Below is a small trained network, with its code and all its weights. Each question gives an input and a class and asks what happens when units are switched off, that is, made to give their printed mean instead of their output.

import numpy as np


def w(rows, s, z=0):
    codes = np.array(rows[::2]) - 128.0
    scale = np.full(codes.shape[1], s)
    scale[-1] = z or s
    return codes * scale


def norm(h):
    return h / np.sqrt((h * h).mean(-1, keepdims=True) + 1e-5)


def f(y):
    return y / 2 * (1 + np.tanh(0.7978845608 * (y + 0.044715 * y**3)))


def log_softmax(a):
    a = a - a.max(-1, keepdims=True)
    return a - np.log(np.exp(a).sum(-1, keepdims=True))


def net(x, mask):
    res = np.array(x, float).reshape(1, 6) / 4 @ E
    u = 0
    for l in range(4):
        y = f(norm(res) @ A[l][:, :-1].T + A[l][:, -1])
        res = res + np.where(mask[u : u + 7], y, B[l][:, -1]) @ B[l][:, :-1]
        u += 7
    return log_softmax(norm(res)[-1] @ U[:, :-1].T + U[:, -1])


A, B = {}, {}
E = w([
[179,81,175,45],'x0',
[108,103,44,109],'x1',
[152,175,127,144],'x2',
[157,187,50,96],'x3',
[118,168,116,188],'x4',
[181,3,119,95],'x5',
],0.0062)
A[0] = w([
[139,161,135,127,78],'L0N1',
[62,96,169,77,71],'L0N2',
[130,1,122,102,226],'L0N3',
[130,174,120,100,254],'L0N4',
[63,83,76,91,88],'L0N5',
[201,95,75,123,127],'L0N6',
[89,135,136,178,84],'L0N7',
],0.014,0.00072)
B[0] = w([
[79,195,177,190,139],'L0N1',
[57,218,157,249,179],'L0N2',
[207,144,198,192,255],'L0N3',
[43,153,16,91,159],'L0N4',
[168,88,219,172,168],'L0N5',
[113,80,124,223,175],'L0N6',
[113,3,198,100,183],'L0N7',
],0.005,0.007)
A[1] = w([
[153,185,103,95,227],'L1N1',
[184,170,129,66,176],'L1N2',
[137,2,60,28,9],'L1N3',
[111,136,193,157,51],'L1N4',
[114,190,173,91,110],'L1N5',
[174,73,167,233,242],'L1N6',
[251,2,110,246,155],'L1N7',
],0.0089,0.0013)
B[1] = w([
[96,214,255,93,138],'L1N1',
[72,224,248,146,129],'L1N2',
[160,67,156,140,129],'L1N3',
[152,217,90,247,172],'L1N4',
[174,80,29,82,143],'L1N5',
[253,213,116,184,247],'L1N6',
[187,140,91,75,255],'L1N7',
],0.0062,0.0086)
A[2] = w([
[129,97,159,218,124],'L2N1',
[113,168,178,155,133],'L2N2',
[136,146,85,203,83],'L2N3',
[95,83,65,185,55],'L2N4',
[187,177,36,113,252],'L2N5',
[141,104,48,159,106],'L2N6',
[189,103,5,138,144],'L2N7',
],0.012,0.0025)
B[2] = w([
[76,106,1,207,221],'L2N1',
[48,99,66,142,195],'L2N2',
[108,152,179,140,220],'L2N3',
[175,214,148,97,138],'L2N4',
[122,169,161,70,254],'L2N5',
[166,164,103,104,155],'L2N6',
[226,116,170,156,205],'L2N7',
],0.0073,0.0068)
A[3] = w([
[34,78,86,106,254],'L3N1',
[121,164,19,82,174],'L3N2',
[54,28,146,170,22],'L3N3',
[143,151,132,189,181],'L3N4',
[159,110,196,95,201],'L3N5',
[75,254,93,190,199],'L3N6',
[95,65,164,216,137],'L3N7',
],0.0072,0.0035)
B[3] = w([
[202,117,184,126,150],'L3N1',
[75,162,185,160,150],'L3N2',
[116,131,77,94,119],'L3N3',
[150,3,92,156,189],'L3N4',
[149,128,147,159,147],'L3N5',
[118,98,200,112,255],'L3N6',
[67,111,63,175,151],'L3N7',
],0.011,0.008)
U = w([
[248,163,152,146,159],'0',
[84,81,118,241,176],'1',
[81,113,58,30,2],'2',
[21,238,253,94,146],'3',
[128,144,48,79,59],'4',
],0.011,0.0072)

Each question gives the input, the list of numbers given to net, and the class t.
The units are the neurons (one row each of A and B). Each row of codes is followed by its name. A weight is (code - 128) times the scale printed after its matrix; where a second scale follows, it is the last column's (A, B and U).
mask holds one flag per neuron, layer by layer. A switched-off neuron (its flag False) gives its mean, the last column of its row in B, instead of its output. The means were averaged over made-up inputs and are rounded, as every weight is.
A unit's drop is (log p(t) with every unit on - log p(t) with that unit switched off) / (log p(t) with every unit on - log p(t) with every unit switched off).
most important unit: the unit with the biggest drop
top k neurons: the k neurons with the biggest drops, biggest first
top k neurons in layer l: the k neurons of layer l with the biggest drops, biggest first
drop when u is switched off: that unit's drop, to one decimal
input [-3,-3,-2,1,-3,-1], class 3: top 4 neurons => [L0N3; L0N5; L2N4; L1N7]
input [-8,-1,-7,-1,0,8], class 0: top neuron => [L1N7]
input [2,1,-6,0,-5,-5], class 1: top 2 neurons => [L0N2; L0N5]
input [4,-6,-3,-4,-7,-5], class 1: top 3 neurons => [L1N7; L2N5; L0N2]
input [0,-8,0,-2,-4,-6], class 1: top 2 neurons => [L1N7; L2N5]
input [2,-4,5,7,-8,2], class 3: top 2 neurons in layer 1 => [L1N2; L1N1]
input [-4,5,-1,-1,7,0], class 0: top 2 neurons => [L2N7; L0N2]
input [-4,5,2,-2,3,-1], class 0: top 3 neurons => [L0N2; L2N7; L0N7]
input [7,-2,-8,1,-4,-4], class 1: top 2 neurons in layer 0 => [L0N2; L0N3]
input [-6,2,-4,-8,3,6], class 0: top 2 neurons in layer 1 => [L1N7; L1N6]
input [8,6,1,-1,1,-7], class 3: drop when L0N1 is switched off => 0.0
input [-4,8,-5,1,0,6], class 0: drop when L1N7 is switched off => 0.2
input [-6,4,-7,6,8,3], class 0: drop when L2N7 is switched off => 0.3
input [-8,-1,-8,2,6,-8], class 3: most important unit => L0N3
